Below are the code and all the weights of a small trained network. Each question names an input and a class and asks about switching units off, where a switched-off unit gives its printed mean instead of its output.

import numpy as np


def w(rows, s, z=0):
    codes = np.array(rows[::2]) - 128.0
    scale = np.full(codes.shape[1], s)
    scale[-1] = z or s
    return codes * scale


def f(y):
    return y / 2 * (1 + np.tanh(0.7978845608 * (y + 0.044715 * y**3)))


def log_softmax(a):
    a = a - a.max(-1, keepdims=True)
    return a - np.log(np.exp(a).sum(-1, keepdims=True))


def net(x, mask):
    res = np.array(x, float).reshape(1, 5) / 4 @ E
    y = f(res @ A[0][:, :-1].T + A[0][:, -1])
    res = res + np.where(mask, y, B[0][:, -1]) @ B[0][:, :-1]
    return log_softmax(res[-1] @ U[:, :-1].T + U[:, -1])


A, B = {}, {}
E = w([
[193,104,128,227,66,189,84,35,201],'x0',
[24,109,253,170,94,166,126,96,62],'x1',
[124,131,123,126,129,131,131,127,130],'x2',
[179,197,191,118,177,225,238,125,161],'x3',
[125,124,118,122,129,135,133,122,124],'x4',
],0.0059)
A[0] = w([
[85,58,75,147,78,55,55,144,87,102],'n0',
[170,112,132,200,81,164,106,60,183,13],'n1',
[50,103,237,180,82,161,125,104,62,3],'n2',
[69,51,58,136,75,59,43,130,101,184],'n3',
[85,57,71,138,83,71,56,133,89,107],'n4',
[73,158,135,55,198,85,157,183,51,53],'n5',
[160,218,181,129,206,217,222,136,169,177],'n6',
[161,116,122,195,80,168,110,54,181,41],'n7',
[173,119,142,200,90,168,96,53,197,131],'n8',
[68,158,131,46,199,87,168,195,41,98],'n9',
[234,144,1,89,151,105,119,172,221,110],'n10',
],0.0054,0.0017)
B[0] = w([
[183,122,184,82,94,146,197,85,139,209],'n0',
[121,34,46,129,60,201,139,208,142,201],'n1',
[62,68,59,216,195,68,244,59,36,222],'n2',
[169,127,191,85,94,110,201,98,140,238],'n3',
[184,127,190,78,82,144,198,82,134,202],'n4',
[130,21,48,153,42,206,122,215,168,197],'n5',
[190,90,203,69,72,121,223,84,125,254],'n6',
[118,53,78,135,64,179,128,200,142,203],'n7',
[112,70,100,127,79,135,153,179,146,236],'n8',
[120,41,88,150,55,181,138,193,165,219],'n9',
[37,72,106,237,198,30,255,50,16,240],'n10',
],0.0066,0.0042)
U = w([
[118,78,63,136,87,167,121,213,160,65],'0',
[66,118,98,196,181,93,165,63,48,71],'1',
[139,140,146,126,128,125,120,131,144,254],'2',
[216,137,201,64,106,132,163,88,145,57],'3',
[123,137,126,129,130,119,108,132,141,240],'4',
[124,203,139,118,172,128,36,138,146,125],'5',
[122,207,115,125,174,137,45,136,161,40],'6',
[124,254,106,130,164,146,42,140,151,49],'7',
],0.0099,0.0092)

Each question gives the input, the list of numbers given to net, and the class t.
The units are the neurons (one row each of A and B). Each row of codes is followed by its name. A weight is (code - 128) times the scale printed after its matrix; where a second scale follows, it is the last column's (A, B and U).
mask holds one flag per neuron, in row order. A switched-off neuron (its flag False) gives its mean, the last column of its row in B, instead of its output. The means were averaged over made-up inputs and are rounded, as every weight is.
A unit's drop is (log p(t) with every unit on - log p(t) with that unit switched off) / (log p(t) with every unit on - log p(t) with every unit switched off).
The circuit of an input: a set's keep is (log p(t) with only the set's units on - log p(t) with every unit switched off) / (log p(t) with every unit on - log p(t) with every unit switched off). Starting from all 11 units, units are removed one at a time, each time the one whose removal leaves the highest keep (on an exact tie, the one counted first), for as long as the keep stays at least 0.8.
units of the circuit, in order: the units of the circuit, biggest drop first
top k neurons: the k neurons with the biggest drops, biggest first
drop of u: that unit's drop, to one decimal
input [-1,-8,-3,-4,0], class 1: units of the circuit, in order => (n10)
input [8,8,2,7,-8], class 0: top 4 neurons => (n1, n7, n8, n10)
input [5,5,1,-6,2], class 3: units of the circuit, in order => (n3, n4)
input [6,-4,2,6,2], class 0: top 4 neurons => (n1, n7, n8, n3)
input [7,6,-7,6,7], class 0: units of the circuit, in order => (n1, n7)
input [-8,-8,1,6,2], class 0: top 2 neurons => (n5, n9)
input [8,-5,-4,-1,-3], class 0: top 4 neurons => (n1, n7, n8, n2)
input [-8,5,8,-6,-3], class 0: top 2 neurons => (n5, n9)
input [-5,-8,-1,-4,8], class 1: drop of n10 => 1.5
input [-7,-8,-4,-1,5], class 1: drop of n10 => 2.6
input [-2,-6,-5,2,5], class 1: drop of n10 => 0.9
input [-3,-6,-4,-8,6], class 3: drop of n3 => 0.4
